Here is a tiny trained network, its code and every weight. The questions are about switching its units off for an input and a target symbol, where a switched-off unit gives its printed mean instead of its output.

import numpy as np


def w(rows, s, z=0):
    codes = np.array(rows[::2]) - 128.0
    scale = np.full(codes.shape[1], s)
    scale[-1] = z or s
    return codes * scale


def f(y):
    return np.maximum(y, 0)


def softmax(a):
    e = np.exp(a - a.max(-1, keepdims=True))
    return e / e.sum(-1, keepdims=True)


def log_softmax(a):
    a = a - a.max(-1, keepdims=True)
    return a - np.log(np.exp(a).sum(-1, keepdims=True))


def net(x, mask):
    ids = ['ΞΠαβητω'.index(c) for c in x.split()]
    T = len(ids)
    res = E[ids] + P[:T]
    u = 0
    for l in range(2):
        q, k, v = (res @ M[l].T for M in (Q, K, V))
        z = softmax(np.where(np.tri(T) > 0, q @ k.T / 3**0.5, -1e9)) @ v
        res = res + np.where(mask[u], z, O[l][:, -1]) @ O[l][:, :-1]
        u += 1
        y = f(res @ A[l][:, :-1].T + A[l][:, -1])
        res = res + np.where(mask[u : u + 4], y, B[l][:, -1]) @ B[l][:, :-1]
        u += 4
    return log_softmax(res[-1] @ U[:, :-1].T + U[:, -1])


Q, K, V, O, A, B = {}, {}, {}, {}, {}, {}
E = w([
[255,114,151,125,56,84,168,138,108],'Ξ',
[124,86,125,99,60,98,200,199,75],'Π',
[17,87,107,65,101,120,157,217,70],'α',
[143,77,101,48,150,60,126,105,8],'β',
[185,168,145,66,139,174,90,179,65],'η',
[112,192,182,173,149,210,154,179,179],'τ',
[101,82,173,152,195,190,179,12,113],'ω',
],0.0088)
P = w([
[52,70,255,182,50,91,58,153,53],'0',
[131,53,223,133,52,121,115,149,105],'1',
[137,57,207,119,87,101,124,157,112],'2',
[145,69,182,99,87,119,143,156,118],'3',
[150,92,171,97,96,121,154,147,111],'4',
[155,105,158,91,107,131,163,145,110],'5',
[157,119,141,87,117,134,166,149,100],'6',
[162,128,129,93,131,146,168,149,93],'7',
[156,143,115,99,143,143,174,152,86],'8',
[161,152,105,99,154,158,173,148,86],'9',
[153,166,93,102,166,159,177,144,83],'10',
[150,183,79,94,181,173,182,140,72],'11',
[155,192,72,106,180,179,189,142,74],'12',
[143,197,48,110,179,181,192,155,74],'13',
],0.0074)
Q[0] = w([
[156,136,139,36,142,176,229,178,16],'L0H1',
[163,133,160,88,134,149,238,174,62],'L0H1',
[75,156,68,220,166,110,2,61,249],'L0H1',
],0.006)
K[0] = w([
[156,219,2,83,206,170,166,136,114],'L0H1',
[151,186,86,107,177,159,152,125,129],'L0H1',
[92,33,196,161,9,88,136,122,153],'L0H1',
],0.0073)
V[0] = w([
[103,110,159,182,104,136,35,74,165],'L0H1',
[194,120,186,134,64,201,242,191,123],'L0H1',
[160,55,116,146,2,5,182,135,131],'L0H1',
],0.0057)
O[0] = w([
[123,102,207,199,104,72,104,105,186,60],'L0H1',
[192,159,144,129,97,255,201,135,86,255],'L0H1',
[53,222,108,190,59,151,151,60,82,174],'L0H1',
],0.0064,0.0054)
A[0] = w([
[103,144,143,156,187,185,173,102,144,204],'L0N1',
[170,1,122,60,117,58,124,195,93,253],'L0N2',
[180,152,120,120,132,159,163,126,144,151],'L0N3',
[91,138,58,113,66,110,161,146,70,165],'L0N4',
],0.0072,0.003)
B[0] = w([
[90,140,158,142,173,232,161,117,94,194],'L0N1',
[113,114,161,8,113,220,1,107,29,242],'L0N2',
[218,159,91,107,124,180,167,155,91,233],'L0N3',
[98,148,85,14,73,117,182,109,98,253],'L0N4',
],0.0066,0.006)
Q[1] = w([
[89,70,120,169,168,18,33,122,198],'L1H1',
[109,117,251,143,142,145,81,134,127],'L1H1',
[128,131,138,73,121,167,97,134,81],'L1H1',
],0.012)
K[1] = w([
[151,111,200,127,42,102,112,142,147],'L1H1',
[114,86,254,178,155,148,143,78,165],'L1H1',
[158,167,111,147,213,156,125,127,135],'L1H1',
],0.0095)
V[1] = w([
[134,164,164,224,125,155,163,231,186],'L1H1',
[241,155,119,138,130,124,91,112,95],'L1H1',
[135,56,140,171,172,120,178,1,141],'L1H1',
],0.0075)
O[1] = w([
[180,215,174,48,150,68,110,221,102,59],'L1H1',
[176,29,139,210,89,2,178,171,210,169],'L1H1',
[167,134,60,212,183,143,115,153,49,2],'L1H1',
],0.0077,0.0048)
A[1] = w([
[169,235,209,26,137,105,103,212,122,185],'L1N1',
[219,154,75,181,82,44,228,146,127,110],'L1N2',
[1,75,148,96,140,142,95,96,95,254],'L1N3',
[125,209,166,71,105,92,152,174,169,44],'L1N4',
],0.0042,0.00055)
B[1] = w([
[68,189,47,131,174,86,78,2,192,254],'L1N1',
[115,167,71,155,102,42,218,186,122,162],'L1N2',
[169,105,87,135,156,95,172,188,158,195],'L1N3',
[140,184,120,93,148,97,147,56,180,184],'L1N4',
],0.0052,0.0077)
U = w([
[83,142,117,181,104,25,179,180,119,16],'Ξ',
[148,140,80,102,127,140,208,139,149,202],'Π',
[73,139,237,109,91,206,78,86,88,249],'α',
[69,113,3,178,108,122,90,67,206,3],'β',
[156,29,208,94,134,117,108,206,190,181],'η',
[110,191,120,95,167,83,112,86,189,98],'τ',
[142,128,96,180,163,163,99,206,48,96],'ω',
],0.0048,0.0012)

Each question gives the input, a string of symbols that net reads in full, and the target symbol t.
The units are the heads (3 rows each of Q, K, V and O) and the neurons (one row each of A and B). Each row of codes is followed by its name. A weight is (code - 128) times the scale printed after its matrix; where a second scale follows, it is the last column's (O, A, B and U).
mask holds one flag per unit, layer by layer, with each layer's heads first. A switched-off unit (its flag False) gives its mean, the last column of its rows in O or B, instead of its output. The means were averaged over made-up inputs and are rounded, as every weight is.
A unit's drop is (log p(t) with every unit on - log p(t) with that unit switched off) / (log p(t) with every unit on - log p(t) with every unit switched off).
The circuit of an input: a set's keep is (log p(t) with only the set's units on - log p(t) with every unit switched off) / (log p(t) with every unit on - log p(t) with every unit switched off). Starting from all 10 units, units are removed one at a time, each time the one whose removal leaves the highest keep (on an exact tie, the one counted first), for as long as the keep stays at least 0.8.
units of the circuit, in order: the units of the circuit, biggest drop first
top k neurons: the k neurons with the biggest drops, biggest first
k most important neurons of layer l: the k neurons of layer l with the biggest drops, biggest first
drop of u: that unit's drop, to one decimal
input α η Ξ η Ξ Ξ η τ η Π η α η Ξ, target η: units of the circuit, in order	L0H1; L1H1; L1N1
input Ξ Ξ τ τ Π Π Ξ τ β τ α Ξ η ω, target ω: units of the circuit, in order	L0N1; L1H1; L1N1; L0N2
input τ Ξ Ξ Ξ Ξ, target Ξ: units of the circuit, in order	L0H1; L1H1; L1N2; L0N2
input Ξ τ Ξ Ξ τ η η η, target η: most important neuron of layer 0	L0N3
input ω Ξ Ξ η Ξ ω τ Ξ Ξ η β ω ω η, target ω: top 3 neurons	L0N1; L0N2; L0N4
input η Ξ α Π η τ α η Ξ, target η: units of the circuit, in order	L1H1; L0H1; L1N1
input η α Ξ α Π β η Π η α β τ β, target τ: 3 most important neurons of layer 0	L0N2; L0N1; L0N4
input η ω Π ω Π α Ξ Ξ τ Π, target τ: top 2 neurons	L1N1; L0N2
input Ξ α τ Π η Π Π β Ξ Ξ β ω τ, target ω: units of the circuit, in order	L1H1; L0N1; L0N4; L1N1
input τ Π τ Ξ α α τ α Π ω α, target ω: units of the circuit, in order	L1H1; L0N2; L0N1; L1N1
input Ξ ω α Π, target ω: units of the circuit, in order	L1H1; L0N2
input τ α Ξ τ Ξ Π ω ω τ η Ξ η α, target η: 2 most important neurons of layer 0	L0N2; L0N3
input ω Π Ξ τ τ, target τ: top 3 neurons	L1N1; L0N2; L1N4
input τ Ξ Ξ β Ξ β τ Ξ τ τ β α, target τ: 3 most important neurons of layer 0	L0N1; L0N2; L0N3
input τ Ξ η ω Ξ τ Ξ τ α, target τ: top 3 neurons	L1N1; L0N2; L0N4
input Ξ α τ η, target τ: 2 most important neurons of layer 0	L0N1; L0N2
input Ξ Ξ β Π τ β α Ξ Ξ β Ξ α η Π, target η: top 2 neurons	L0N2; L1N1
input α Π Ξ η Ξ τ Ξ, target τ: top neuron	L1N1
input ω Π Ξ Ξ β η η α Ξ Ξ α Ξ τ β, target τ: top 2 neurons	L0N2; L0N1
input ω Ξ τ Ξ Π η β, target η: 2 most important neurons of layer 0	L0N2; L0N3
input α ω Ξ τ Ξ Ξ Ξ τ Π, target τ: top 4 neurons	L1N1; L0N2; L0N4; L1N4
input Ξ Ξ ω τ, target ω: top neuron	L0N4
input Ξ ω Ξ Π η α, target η: 2 most important neurons of layer 1	L1N1; L1N3
input ω Ξ α Ξ Ξ β β α, target β: drop of L0N4	0.1
input τ α β α τ τ Ξ τ, target τ: drop of L1N4	0.2
